Below are the code and all the weights of a small trained network. Each question names an input and a class and asks about switching units off, where a switched-off unit gives its printed mean instead of its output.

import numpy as np


def w(rows, s, z=0):
    codes = np.array(rows[::2]) - 128.0
    scale = np.full(codes.shape[1], s)
    scale[-1] = z or s
    return codes * scale


def f(y):
    return y / 2 * (1 + np.tanh(0.7978845608 * (y + 0.044715 * y**3)))


def log_softmax(a):
    a = a - a.max(-1, keepdims=True)
    return a - np.log(np.exp(a).sum(-1, keepdims=True))


def net(x, mask):
    res = np.array(x, float).reshape(1, 3) / 4 @ E
    y = f(res @ A[0][:, :-1].T + A[0][:, -1])
    res = res + np.where(mask, y, B[0][:, -1]) @ B[0][:, :-1]
    return log_softmax(res[-1] @ U[:, :-1].T + U[:, -1])


A, B = {}, {}
E = w([
[177,1,104],'x0',
[214,161,164],'x1',
[91,89,246],'x2',
],0.0071)
A[0] = w([
[112,115,164,29],'N1',
[180,142,148,75],'N2',
[128,120,138,16],'N3',
[76,93,220,28],'N4',
[129,138,132,182],'N5',
[168,172,4,57],'N6',
[137,129,134,255],'N7',
[128,115,144,17],'N8',
[214,177,179,60],'N9',
[106,48,106,55],'N10',
[219,161,157,94],'N11',
[132,129,133,148],'N12',
[105,107,213,48],'N13',
[32,107,89,131],'N14',
[200,144,151,92],'N15',
[100,195,138,59],'N16',
[193,64,126,58],'N17',
[140,117,233,85],'N18',
[131,127,122,5],'N19',
[142,150,80,18],'N20',
[130,117,132,36],'N21',
[178,141,145,47],'N22',
[25,107,80,45],'N23',
[108,123,130,193],'N24',
[116,167,139,50],'N25',
[85,236,150,77],'N26',
[136,48,95,83],'N27',
[154,160,28,50],'N28',
[147,41,100,65],'N29',
[153,66,114,87],'N30',
[150,143,112,31],'N31',
[30,204,120,68],'N32',
[112,180,143,60],'N33',
[123,143,127,4],'N34',
[75,102,158,106],'N35',
[142,146,84,29],'N36',
[101,169,136,55],'N37',
],0.017,0.0058)
B[0] = w([
[118,188,149,125],'N1',
[149,154,97,141],'N2',
[144,190,151,108],'N3',
[58,200,155,192],'N4',
[123,101,124,157],'N5',
[26,181,159,243],'N6',
[104,60,110,202],'N7',
[138,187,153,111],'N8',
[192,195,55,192],'N9',
[183,157,161,181],'N10',
[179,203,34,190],'N11',
[125,122,125,137],'N12',
[75,191,157,179],'N13',
[164,187,4,194],'N14',
[161,151,81,164],'N15',
[159,112,169,186],'N16',
[185,107,182,189],'N17',
[61,191,137,203],'N18',
[145,178,162,107],'N19',
[109,203,160,138],'N20',
[138,155,140,110],'N21',
[153,169,104,132],'N22',
[179,245,1,174],'N23',
[111,101,109,161],'N24',
[158,153,157,141],'N25',
[164,43,191,255],'N26',
[169,107,175,199],'N27',
[57,193,152,206],'N28',
[164,100,185,203],'N29',
[158,106,166,179],'N30',
[143,219,140,119],'N31',
[197,115,198,226],'N32',
[159,132,162,163],'N33',
[148,183,162,110],'N34',
[97,157,107,160],'N35',
[117,197,146,135],'N36',
[154,147,157,149],'N37',
],0.059,0.0078)
U = w([
[82,211,199,193],'0',
[254,152,230,133],'1',
[231,202,66,127],'2',
[89,44,97,251],'3',
[131,126,145,72],'4',
[140,125,141,62],'5',
[139,136,152,76],'6',
[127,128,151,50],'7',
],0.008,0.012)

Each question gives the input, the list of numbers given to net, and the class t.
The units are the neurons (one row each of A and B). Each row of codes is followed by its name. A weight is (code - 128) times the scale printed after its matrix; where a second scale follows, it is the last column's (A, B and U).
mask holds one flag per neuron, in row order. A switched-off neuron (its flag False) gives its mean, the last column of its row in B, instead of its output. The means were averaged over made-up inputs and are rounded, as every weight is.
A unit's drop is (log p(t) with every unit on - log p(t) with that unit switched off) / (log p(t) with every unit on - log p(t) with every unit switched off).
The circuit of an input: a set's keep is (log p(t) with only the set's units on - log p(t) with every unit switched off) / (log p(t) with every unit on - log p(t) with every unit switched off). Starting from the 12 units with the biggest drops (on a tie, the unit counted first), units are removed one at a time, each time the one whose removal leaves the highest keep (on an exact tie, the one counted first), for as long as the keep stays at least 0.8.
circuit, biggest first: the units of the circuit, biggest drop first
k most important neurons: the k neurons with the biggest drops, biggest first
drop of u: that unit's drop, to one decimal
input [5,-8,-5], class 2: circuit, biggest first : [N23]
input [2,-8,6], class 2: 2 most important neurons : [N14; N23]
input [1,-5,5], class 0: 3 most important neurons : [N4; N11; N9]
input [-8,-8,7], class 1: 2 most important neurons : [N32; N26]
input [2,7,-7], class 0: 4 most important neurons : [N6; N28; N14; N23]
input [-5,8,-7], class 2: 2 most important neurons : [N11; N9]
input [-5,-6,-5], class 2: 3 most important neurons : [N23; N14; N4]
input [4,6,5], class 2: 3 most important neurons : [N6; N11; N9]
input [3,3,2], class 3: drop of N32 : 0.2
input [-2,-7,5], class 2: drop of N23 : 0.3
input [4,-7,1], class 2: drop of N22 : 0.0
